Here is a tiny trained network, its code and every weight. The questions are about switching its units off for an input and a class, where a switched-off unit gives its printed mean instead of its output.

import numpy as np


def w(rows, s, z=0):
    codes = np.array(rows[::2]) - 128.0
    scale = np.full(codes.shape[1], s)
    scale[-1] = z or s
    return codes * scale


def f(y):
    return np.maximum(y, 0)


def log_softmax(a):
    a = a - a.max(-1, keepdims=True)
    return a - np.log(np.exp(a).sum(-1, keepdims=True))


def net(x, mask):
    res = np.array(x, float).reshape(1, 4) / 4 @ E
    y = f(res @ A[0][:, :-1].T + A[0][:, -1])
    res = res + np.where(mask, y, B[0][:, -1]) @ B[0][:, :-1]
    return log_softmax(res[-1] @ U[:, :-1].T + U[:, -1])


A, B = {}, {}
E = w([
[59,149,210,88,75,65,123,48,147],'x0',
[114,165,52,95,170,21,106,158,160],'x1',
[113,101,85,133,52,121,184,251,156],'x2',
[166,35,76,39,110,112,135,71,113],'x3',
],0.015)
A[0] = w([
[144,163,136,155,234,156,12,57,114,17],'neuron 1',
[196,52,223,204,11,239,82,118,60,96],'neuron 2',
[130,156,65,110,189,7,60,161,167,112],'neuron 3',
[190,137,94,12,156,147,65,64,1,74],'neuron 4',
[173,75,71,130,225,202,103,177,112,71],'neuron 5',
[150,65,113,95,52,122,186,202,191,132],'neuron 6',
[183,103,47,188,216,196,107,186,102,83],'neuron 7',
[48,186,192,247,222,126,130,167,140,1],'neuron 8',
],0.0074,0.0045)
B[0] = w([
[91,171,82,189,111,139,137,163,64,204],'neuron 1',
[167,193,105,39,184,90,120,133,115,252],'neuron 2',
[207,128,183,152,103,119,209,139,62,233],'neuron 3',
[76,120,91,144,189,136,137,126,149,195],'neuron 4',
[145,123,161,136,85,88,75,107,123,195],'neuron 5',
[73,138,89,166,184,170,97,142,114,230],'neuron 6',
[96,113,169,109,63,105,58,138,99,214],'neuron 7',
[168,4,57,166,138,87,75,92,134,221],'neuron 8',
],0.012,0.015)
U = w([
[160,41,50,120,175,126,124,98,147,216],'0',
[73,210,58,175,139,164,136,160,102,14],'1',
[71,156,196,102,65,80,93,92,113,191],'2',
[250,185,125,110,157,135,163,146,106,2],'3',
[148,124,145,137,123,166,131,106,114,220],'4',
],0.013,0.0038)

Each question gives the input, the list of numbers given to net, and the class t.
The units are the neurons (one row each of A and B). Each row of codes is followed by its name. A weight is (code - 128) times the scale printed after its matrix; where a second scale follows, it is the last column's (A, B and U).
mask holds one flag per neuron, in row order. A switched-off neuron (its flag False) gives its mean, the last column of its row in B, instead of its output. The means were averaged over made-up inputs and are rounded, as every weight is.
A unit's drop is (log p(t) with every unit on - log p(t) with that unit switched off) / (log p(t) with every unit on - log p(t) with every unit switched off).
The circuit of an input: a set's keep is (log p(t) with only the set's units on - log p(t) with every unit switched off) / (log p(t) with every unit on - log p(t) with every unit switched off). Starting from all 8 units, units are removed one at a time, each time the one whose removal leaves the highest keep (on an exact tie, the one counted first), for as long as the keep stays at least 0.8.
circuit, biggest first: the units of the circuit, biggest drop first
unit that matters most: the unit with the biggest drop
k most important neurons: the k neurons with the biggest drops, biggest first
drop of u: that unit's drop, to one decimal
input [-2,-2,-4,3], class 1: circuit, biggest first	neuron 8; neuron 4
input [7,8,-2,-5], class 3: unit that matters most	neuron 3
input [2,6,-5,-6], class 0: 3 most important neurons	neuron 8; neuron 2; neuron 6
input [-7,1,-4,5], class 2: 2 most important neurons	neuron 7; neuron 5
input [7,-3,7,-7], class 0: circuit, biggest first	neuron 8; neuron 7
input [0,-8,-7,-7], class 3: 4 most important neurons	neuron 2; neuron 6; neuron 1; neuron 4
input [-8,5,-5,-1], class 2: 2 most important neurons	neuron 7; neuron 5
input [7,-8,-6,4], class 3: 2 most important neurons	neuron 2; neuron 7
input [4,2,6,2], class 1: 2 most important neurons	neuron 8; neuron 6
input [-5,-7,6,-3], class 3: 2 most important neurons	neuron 2; neuron 1
input [7,-6,-4,8], class 0: 2 most important neurons	neuron 4; neuron 7
input [2,8,-6,-4], class 3: 2 most important neurons	neuron 3; neuron 6
input [7,4,-7,-1], class 1: 2 most important neurons	neuron 1; neuron 7
input [5,-8,8,-2], class 1: unit that matters most	neuron 6
input [6,3,6,1], class 1: 2 most important neurons	neuron 6; neuron 7
input [-4,2,-2,-7], class 0: drop of neuron 8	1.2
input [0,3,3,-7], class 0: drop of neuron 8	0.5
input [-7,0,-8,7], class 1: drop of neuron 1	0.7
